Below are the code and all the weights of a small trained network. Each question names an input and a target symbol and asks about switching units off, where a switched-off unit gives its printed mean instead of its output.

import numpy as np


def w(rows, s, z=0):
    codes = np.array(rows[::2]) - 128.0
    scale = np.full(codes.shape[1], s)
    scale[-1] = z or s
    return codes * scale


def norm(h):
    return h / np.sqrt((h * h).mean(-1, keepdims=True) + 1e-5)


def f(y):
    return y / 2 * (1 + np.tanh(0.7978845608 * (y + 0.044715 * y**3)))


def softmax(a):
    e = np.exp(a - a.max(-1, keepdims=True))
    return e / e.sum(-1, keepdims=True)


def log_softmax(a):
    a = a - a.max(-1, keepdims=True)
    return a - np.log(np.exp(a).sum(-1, keepdims=True))


def net(x, mask):
    ids = ['γζηθμπ'.index(c) for c in x.split()]
    T = len(ids)
    res = E[ids] + P[:T]
    r = norm(res)
    for j in range(2):
        rows = slice(4 * j, 4 * j + 4)
        q, k, v = (r @ M[0][rows].T for M in (Q, K, V))
        z = softmax(np.where(np.tri(T) > 0, q @ k.T / 4**0.5, -1e9)) @ v
        o = O[0][rows]
        res = res + np.where(mask[j], z, o[:, -1]) @ o[:, :-1]
    y = f(norm(res) @ A[0][:, :-1].T + A[0][:, -1])
    res = res + np.where(mask[2:18], y, B[0][:, -1]) @ B[0][:, :-1]
    return log_softmax(norm(res)[-1] @ U[:, :-1].T + U[:, -1])


Q, K, V, O, A, B = {}, {}, {}, {}, {}, {}
E = w([
[95,135,143,121],'γ',
[129,141,112,126],'ζ',
[253,93,208,159],'η',
[125,109,125,140],'θ',
[117,114,102,96],'μ',
[141,106,154,136],'π',
],0.0064)
P = w([
[125,114,100,174],'0',
[253,181,247,85],'1',
[136,112,155,133],'2',
[212,172,206,75],'3',
[164,136,130,150],'4',
[96,154,132,98],'5',
[161,126,138,151],'6',
],0.0042)
Q[0] = w([
[2,124,107,73],'head 1',
[14,95,131,145],'head 1',
[121,191,147,59],'head 1',
[97,152,180,120],'head 1',
[177,79,52,124],'head 2',
[179,37,148,244],'head 2',
[128,242,178,36],'head 2',
[147,28,150,209],'head 2',
],0.0091)
K[0] = w([
[146,2,155,81],'head 1',
[120,47,228,62],'head 1',
[117,54,93,203],'head 1',
[76,68,150,146],'head 1',
[116,82,8,75],'head 2',
[116,248,94,41],'head 2',
[196,68,214,240],'head 2',
[117,223,111,15],'head 2',
],0.0075)
V[0] = w([
[124,253,138,222],'head 1',
[201,36,20,148],'head 1',
[72,26,168,143],'head 1',
[225,201,70,25],'head 1',
[123,155,146,196],'head 2',
[131,148,129,57],'head 2',
[176,98,36,101],'head 2',
[143,71,109,33],'head 2',
],0.0054)
O[0] = w([
[179,51,168,253,105],'head 1',
[28,86,183,53,252],'head 1',
[175,110,79,56,200],'head 1',
[49,243,170,190,28],'head 1',
[126,193,137,215,148],'head 2',
[88,77,94,56,86],'head 2',
[102,61,217,81,111],'head 2',
[144,70,113,9,132],'head 2',
],0.0062,0.0024)
A[0] = w([
[148,69,178,89,176],'neuron 1',
[11,58,94,66,3],'neuron 2',
[36,70,152,185,96],'neuron 3',
[76,42,6,205,89],'neuron 4',
[159,107,210,104,135],'neuron 5',
[21,46,88,48,45],'neuron 6',
[49,24,33,253,57],'neuron 7',
[12,6,98,239,15],'neuron 8',
[199,42,65,93,89],'neuron 9',
[42,176,206,227,88],'neuron 10',
[189,162,56,186,38],'neuron 11',
[139,10,115,138,33],'neuron 12',
[216,231,146,52,97],'neuron 13',
[122,239,201,45,17],'neuron 14',
[103,10,122,234,70],'neuron 15',
[134,86,230,98,111],'neuron 16',
],0.0054,0.0049)
B[0] = w([
[91,108,97,164,255],'neuron 1',
[189,52,155,127,121],'neuron 2',
[212,163,158,196,118],'neuron 3',
[52,220,104,56,119],'neuron 4',
[92,165,54,104,197],'neuron 5',
[213,82,122,39,151],'neuron 6',
[87,254,155,17,120],'neuron 7',
[173,236,184,59,112],'neuron 8',
[108,197,199,125,198],'neuron 9',
[142,63,196,141,146],'neuron 10',
[155,114,100,101,115],'neuron 11',
[97,111,131,180,123],'neuron 12',
[146,202,115,222,170],'neuron 13',
[83,215,243,160,119],'neuron 14',
[170,247,157,201,133],'neuron 15',
[115,141,70,82,190],'neuron 16',
],0.0066,0.0035)
U = w([
[221,73,85,190,3],'γ',
[25,43,80,252,14],'ζ',
[151,183,249,217,233],'η',
[117,8,63,2,194],'θ',
[38,250,189,7,34],'μ',
[210,215,5,181,174],'π',
],0.0085,0.0019)

Each question gives the input, a string of symbols that net reads in full, and the target symbol t.
The units are the heads (4 rows each of Q, K, V and O) and the neurons (one row each of A and B). Each row of codes is followed by its name. A weight is (code - 128) times the scale printed after its matrix; where a second scale follows, it is the last column's (O, A, B and U).
mask holds one flag per unit, heads first, then neurons. A switched-off unit (its flag False) gives its mean, the last column of its rows in O or B, instead of its output. The means were averaged over made-up inputs and are rounded, as every weight is.
A unit's drop is (log p(t) with every unit on - log p(t) with that unit switched off) / (log p(t) with every unit on - log p(t) with every unit switched off).
The circuit of an input: a set's keep is (log p(t) with only the set's units on - log p(t) with every unit switched off) / (log p(t) with every unit on - log p(t) with every unit switched off). Starting from the 12 units with the biggest drops (on a tie, the unit counted first), units are removed one at a time, each time the one whose removal leaves the highest keep (on an exact tie, the one counted first), for as long as the keep stays at least 0.8.
circuit, biggest first: the units of the circuit, biggest drop first
unit that matters most: the unit with the biggest drop
top k neurons: the k neurons with the biggest drops, biggest first
which heads matter: for each layer, one digit per head in row order, 1 if its drop is at least 0.15 and else 0, layers parted by /
drop of u: that unit's drop, to one decimal
input ζ μ ζ θ, target ζ: circuit, biggest first : [head 1; neuron 9]
input π ζ ζ θ ζ γ, target ζ: unit that matters most : head 2
input θ θ θ, target μ: circuit, biggest first : [head 2; head 1; neuron 7]
input π γ ζ μ η μ, target ζ: which heads matter : 01
input π θ θ ζ, target π: which heads matter : 11
input π η π μ, target π: which heads matter : 11
input μ θ γ ζ θ γ, target γ: which heads matter : 11
input μ γ η, target π: which heads matter : 10
input θ π π, target ζ: top 2 neurons : [neuron 12; neuron 9]
input π θ ζ μ, target π: which heads matter : 01
input γ γ θ ζ, target γ: which heads matter : 10
input ζ γ θ μ, target ζ: which heads matter : 11
input θ θ ζ θ γ γ π, target π: circuit, biggest first : [head 1; head 2]
input θ μ η, target θ: which heads matter : 01
input θ θ η π θ θ θ, target μ: circuit, biggest first : [neuron 9]
input θ π γ θ π π η, target π: circuit, biggest first : [head 2; neuron 10]
input ζ γ ζ ζ, target ζ: circuit, biggest first : [head 1; neuron 9]
input π μ θ ζ, target π: circuit, biggest first : [head 2; head 1]
input θ μ μ γ, target θ: drop of neuron 6 : -0.1
input θ θ η η θ γ, target η: drop of neuron 14 : 0.1
